Below is a small trained network, with its code and all its weights. Each question gives an input and a target symbol and asks what happens when units are switched off, that is, made to give their printed mean instead of their output.

import numpy as np


def w(rows, s, z=0):
    codes = np.array(rows[::2]) - 128.0
    scale = np.full(codes.shape[1], s)
    scale[-1] = z or s
    return codes * scale


def norm(h):
    return h / np.sqrt((h * h).mean(-1, keepdims=True) + 1e-5)


def f(y):
    return np.maximum(y, 0)


def softmax(a):
    e = np.exp(a - a.max(-1, keepdims=True))
    return e / e.sum(-1, keepdims=True)


def log_softmax(a):
    a = a - a.max(-1, keepdims=True)
    return a - np.log(np.exp(a).sum(-1, keepdims=True))


def net(x, mask):
    ids = ['αγζλξπσψω'.index(c) for c in x.split()]
    T = len(ids)
    res = E[ids] + P[:T]
    r = norm(res)
    for j in range(3):
        rows = slice(2 * j, 2 * j + 2)
        q, k, v = (r @ M[0][rows].T for M in (Q, K, V))
        z = softmax(np.where(np.tri(T) > 0, q @ k.T / 2**0.5, -1e9)) @ v
        o = O[0][rows]
        res = res + np.where(mask[j], z, o[:, -1]) @ o[:, :-1]
    y = f(norm(res) @ A[0][:, :-1].T + A[0][:, -1])
    res = res + np.where(mask[3:7], y, B[0][:, -1]) @ B[0][:, :-1]
    return log_softmax(norm(res)[-1] @ U[:, :-1].T + U[:, -1])


Q, K, V, O, A, B = {}, {}, {}, {}, {}, {}
E = w([
[103,158,161,92,149],'α',
[125,165,188,107,149],'γ',
[89,158,143,86,143],'ζ',
[129,157,51,71,67],'λ',
[107,166,162,91,141],'ξ',
[182,196,134,179,118],'π',
[162,165,215,130,147],'σ',
[108,3,182,180,46],'ψ',
[94,143,127,80,125],'ω',
],0.02)
P = w([
[201,154,106,98,253],'0',
[173,201,179,101,159],'1',
[147,175,179,102,106],'2',
[111,185,181,120,95],'3',
[95,180,186,124,92],'4',
[75,180,186,133,87],'5',
[69,170,195,137,90],'6',
[43,174,197,149,103],'7',
],0.012)
Q[0] = w([
[204,130,186,102,142],'head 0',
[43,178,129,207,139],'head 0',
[131,204,227,118,161],'head 1',
[59,38,55,55,140],'head 1',
[124,112,158,230,162],'head 2',
[229,103,2,241,180],'head 2',
],0.0095)
K[0] = w([
[168,131,142,127,167],'head 0',
[109,147,162,164,98],'head 0',
[80,53,195,177,123],'head 1',
[72,164,88,79,162],'head 1',
[218,134,138,144,153],'head 2',
[164,253,96,97,171],'head 2',
],0.015)
V[0] = w([
[139,114,139,134,47],'head 0',
[113,226,46,107,130],'head 0',
[150,125,168,192,190],'head 1',
[139,197,119,109,156],'head 1',
[110,154,136,209,81],'head 2',
[165,113,184,250,78],'head 2',
],0.015)
O[0] = w([
[182,71,153,124,165,88],'head 0',
[119,38,26,151,102,254],'head 0',
[73,87,54,5,86,179],'head 1',
[93,145,167,110,168,232],'head 1',
[144,143,121,155,161,139],'head 2',
[156,92,118,197,140,157],'head 2',
],0.016,0.0063)
A[0] = w([
[142,142,1,184,142,95],'neuron 0',
[215,149,137,182,239,156],'neuron 1',
[135,84,180,240,101,124],'neuron 2',
[116,91,72,252,128,1],'neuron 3',
],0.013,0.0066)
B[0] = w([
[131,120,252,148,110,254],'neuron 0',
[140,30,147,19,39,217],'neuron 1',
[97,201,123,102,48,253],'neuron 2',
[125,221,40,166,243,235],'neuron 3',
],0.013,0.0066)
U = w([
[117,102,48,33,141,201],'α',
[70,132,246,127,99,43],'γ',
[154,175,186,149,246,167],'ζ',
[166,70,93,152,163,143],'λ',
[139,118,111,131,147,41],'ξ',
[151,102,65,158,150,127],'π',
[134,136,126,126,114,3],'σ',
[253,81,156,70,172,182],'ψ',
[146,111,107,136,158,70],'ω',
],0.011,0.0074)

Each question gives the input, a string of symbols that net reads in full, and the target symbol t.
The units are the heads (2 rows each of Q, K, V and O) and the neurons (one row each of A and B). Each row of codes is followed by its name. A weight is (code - 128) times the scale printed after its matrix; where a second scale follows, it is the last column's (O, A, B and U).
mask holds one flag per unit, heads first, then neurons. A switched-off unit (its flag False) gives its mean, the last column of its rows in O or B, instead of its output. The means were averaged over made-up inputs and are rounded, as every weight is.
A unit's drop is (log p(t) with every unit on - log p(t) with that unit switched off) / (log p(t) with every unit on - log p(t) with every unit switched off).
The circuit of an input: a set's keep is (log p(t) with only the set's units on - log p(t) with every unit switched off) / (log p(t) with every unit on - log p(t) with every unit switched off). Starting from all 7 units, units are removed one at a time, each time the one whose removal leaves the highest keep (on an exact tie, the one counted first), for as long as the keep stays at least 0.8.
units of the circuit, in order: the units of the circuit, biggest drop first
unit that matters most: the unit with the biggest drop
top k neurons: the k neurons with the biggest drops, biggest first
drop when u is switched off: that unit's drop, to one decimal
input ψ λ α, target ψ: unit that matters most => head 0
input π γ σ λ λ, target γ: units of the circuit, in order => (head 1; neuron 0)
input λ π π π, target ζ: units of the circuit, in order => (head 2; neuron 0; neuron 3)
input π ω ψ, target π: top 2 neurons => (neuron 3; neuron 0)
input λ π π π σ π, target ζ: top 2 neurons => (neuron 3; neuron 0)
input ω σ π π, target γ: top 2 neurons => (neuron 3; neuron 0)
input ψ π π ζ, target π: top 2 neurons => (neuron 1; neuron 3)
input γ π π, target γ: units of the circuit, in order => (head 1; neuron 0; head 2)
input ψ ξ λ λ π π λ π, target π: units of the circuit, in order => (head 1; head 2)
input σ ψ γ λ, target ψ: top 2 neurons => (neuron 1; neuron 0)
input ξ ζ σ, target α: top 2 neurons => (neuron 0; neuron 2)
input λ ξ ω π γ, target α: top 2 neurons => (neuron 0; neuron 2)
input λ λ π λ, target ζ: top 2 neurons => (neuron 3; neuron 0)
input σ α ξ ω π, target α: units of the circuit, in order => (head 1)
input ω γ λ π ζ π π σ, target α: top 2 neurons => (neuron 0; neuron 3)
input ψ σ π, target ψ: drop when head 1 is switched off => 0.1
input λ λ π, target α: drop when head 1 is switched off => 1.8
input ψ λ γ, target ψ: drop when head 1 is switched off => 0.0
input ψ ω π, target ψ: drop when neuron 0 is switched off => 0.1
input λ σ σ ω λ, target γ: top neuron => (neuron 3)
